Below is a small trained network, with its code and all its weights. Each question gives an input and a class and asks what happens when units are switched off, that is, made to give their printed mean instead of their output.

import numpy as np


def w(rows, s, z=0):
    codes = np.array(rows[::2]) - 128.0
    scale = np.full(codes.shape[1], s)
    scale[-1] = z or s
    return codes * scale


def norm(h):
    return h / np.sqrt((h * h).mean(-1, keepdims=True) + 1e-5)


def f(y):
    return y / 2 * (1 + np.tanh(0.7978845608 * (y + 0.044715 * y**3)))


def log_softmax(a):
    a = a - a.max(-1, keepdims=True)
    return a - np.log(np.exp(a).sum(-1, keepdims=True))


def net(x, mask):
    res = np.array(x, float).reshape(1, 2) / 4 @ E
    u = 0
    for l in range(3):
        y = f(norm(res) @ A[l][:, :-1].T + A[l][:, -1])
        res = res + np.where(mask[u : u + 5], y, B[l][:, -1]) @ B[l][:, :-1]
        u += 5
    return log_softmax(norm(res)[-1] @ U[:, :-1].T + U[:, -1])


A, B = {}, {}
E = w([
[124,59,47,237,247,161,114],'x0',
[76,200,57,118,64,93,120],'x1',
],0.013)
A[0] = w([
[162,68,229,147,151,153,167,3],'0.n0',
[235,201,79,155,63,70,182,159],'0.n1',
[55,145,96,133,68,96,102,42],'0.n2',
[154,87,92,119,48,90,67,166],'0.n3',
[96,111,111,152,254,135,123,147],'0.n4',
],0.0083,0.0025)
B[0] = w([
[154,168,99,139,173,16,148,222],'0.n0',
[153,79,199,180,192,175,94,204],'0.n1',
[75,183,108,99,233,93,168,197],'0.n2',
[130,2,142,164,150,103,164,167],'0.n3',
[106,35,195,123,123,151,68,254],'0.n4',
],0.0087,0.0058)
A[1] = w([
[137,11,156,92,114,109,152,26],'1.n0',
[128,151,163,101,128,126,108,6],'1.n1',
[182,166,142,117,83,139,132,43],'1.n2',
[108,95,124,88,179,146,104,97],'1.n3',
[86,133,192,92,122,169,99,181],'1.n4',
],0.012,0.0021)
B[1] = w([
[115,203,109,153,123,73,169,254],'1.n0',
[148,132,141,116,104,166,115,161],'1.n1',
[90,12,96,152,155,196,118,174],'1.n2',
[184,114,126,62,67,131,175,203],'1.n3',
[141,64,19,158,149,156,124,220],'1.n4',
],0.011,0.0057)
A[2] = w([
[179,124,135,41,40,180,130,217],'2.n0',
[126,97,100,134,138,26,194,174],'2.n1',
[2,201,102,143,119,115,84,218],'2.n2',
[131,183,149,153,178,117,167,249],'2.n3',
[179,157,122,30,13,176,182,106],'2.n4',
],0.009,0.0017)
B[2] = w([
[87,118,117,112,140,190,8,195],'2.n0',
[117,185,112,81,85,137,170,254],'2.n1',
[112,116,135,121,175,71,112,193],'2.n2',
[79,232,138,158,113,107,167,184],'2.n3',
[196,110,173,150,135,52,119,197],'2.n4',
],0.014,0.0069)
U = w([
[126,44,111,118,155,136,82,251],'0',
[64,171,130,72,185,52,182,239],'1',
[91,177,21,30,101,184,254,7],'2',
],0.0082,0.003)

Each question gives the input, the list of numbers given to net, and the class t.
The units are the neurons (one row each of A and B). Each row of codes is followed by its name. A weight is (code - 128) times the scale printed after its matrix; where a second scale follows, it is the last column's (A, B and U).
mask holds one flag per neuron, layer by layer. A switched-off neuron (its flag False) gives its mean, the last column of its row in B, instead of its output. The means were averaged over made-up inputs and are rounded, as every weight is.
A unit's drop is (log p(t) with every unit on - log p(t) with that unit switched off) / (log p(t) with every unit on - log p(t) with every unit switched off).
The circuit of an input: a set's keep is (log p(t) with only the set's units on - log p(t) with every unit switched off) / (log p(t) with every unit on - log p(t) with every unit switched off). Starting from the 12 units with the biggest drops (on a tie, the unit counted first), units are removed one at a time, each time the one whose removal leaves the highest keep (on an exact tie, the one counted first), for as long as the keep stays at least 0.8.
circuit, biggest first: the units of the circuit, biggest drop first
unit that matters most: the unit with the biggest drop
top k neurons: the k neurons with the biggest drops, biggest first
top k neurons in layer l: the k neurons of layer l with the biggest drops, biggest first
drop of u: that unit's drop, to one decimal
input [4,-5], class 1: unit that matters most => 1.n0
input [-4,1], class 0: top 2 neurons => [0.n0, 0.n4]
input [3,3], class 2: top 3 neurons in layer 2 => [2.n4, 2.n0, 2.n2]
input [2,0], class 2: top 3 neurons => [1.n0, 0.n1, 1.n3]
input [-1,-1], class 2: circuit, biggest first => [0.n4, 2.n2]
input [-5,-5], class 0: top 2 neurons => [0.n2, 0.n3]
input [3,-3], class 2: top 2 neurons => [1.n0, 0.n1]
input [2,-7], class 1: top 2 neurons => [0.n0, 1.n0]
input [-6,5], class 0: top 2 neurons => [1.n0, 0.n0]
input [-4,4], class 0: top 3 neurons in layer 1 => [1.n0, 1.n1, 1.n4]
input [3,-5], class 1: top 2 neurons in layer 1 => [1.n0, 1.n4]
input [-3,2], class 2: top 3 neurons => [1.n4, 0.n1, 0.n3]
input [-1,1], class 2: top 2 neurons => [0.n3, 0.n0]
input [-4,0], class 0: top neuron in layer 1 => [1.n1]
input [-2,-3], class 2: top 3 neurons in layer 2 => [2.n1, 2.n4, 2.n2]
input [3,1], class 2: top 2 neurons in layer 1 => [1.n3, 1.n0]
input [3,2], class 2: top 2 neurons in layer 2 => [2.n4, 2.n0]
input [1,0], class 2: top 2 neurons => [1.n0, 0.n1]
input [-1,-8], class 1: top 2 neurons => [0.n0, 1.n4]
input [1,-8], class 1: unit that matters most => 0.n0
input [3,-6], class 1: top 3 neurons in layer 1 => [1.n0, 1.n4, 1.n2]
input [4,-8], class 1: top 2 neurons in layer 0 => [0.n0, 0.n1]
input [-1,2], class 2: top 2 neurons in layer 1 => [1.n3, 1.n0]
input [1,-7], class 1: drop of 0.n0 => 0.3
input [-8,6], class 0: drop of 2.n0 => 0.2
input [-7,4], class 0: drop of 1.n3 => 0.0
input [-2,-1], class 2: drop of 1.n0 => 0.3
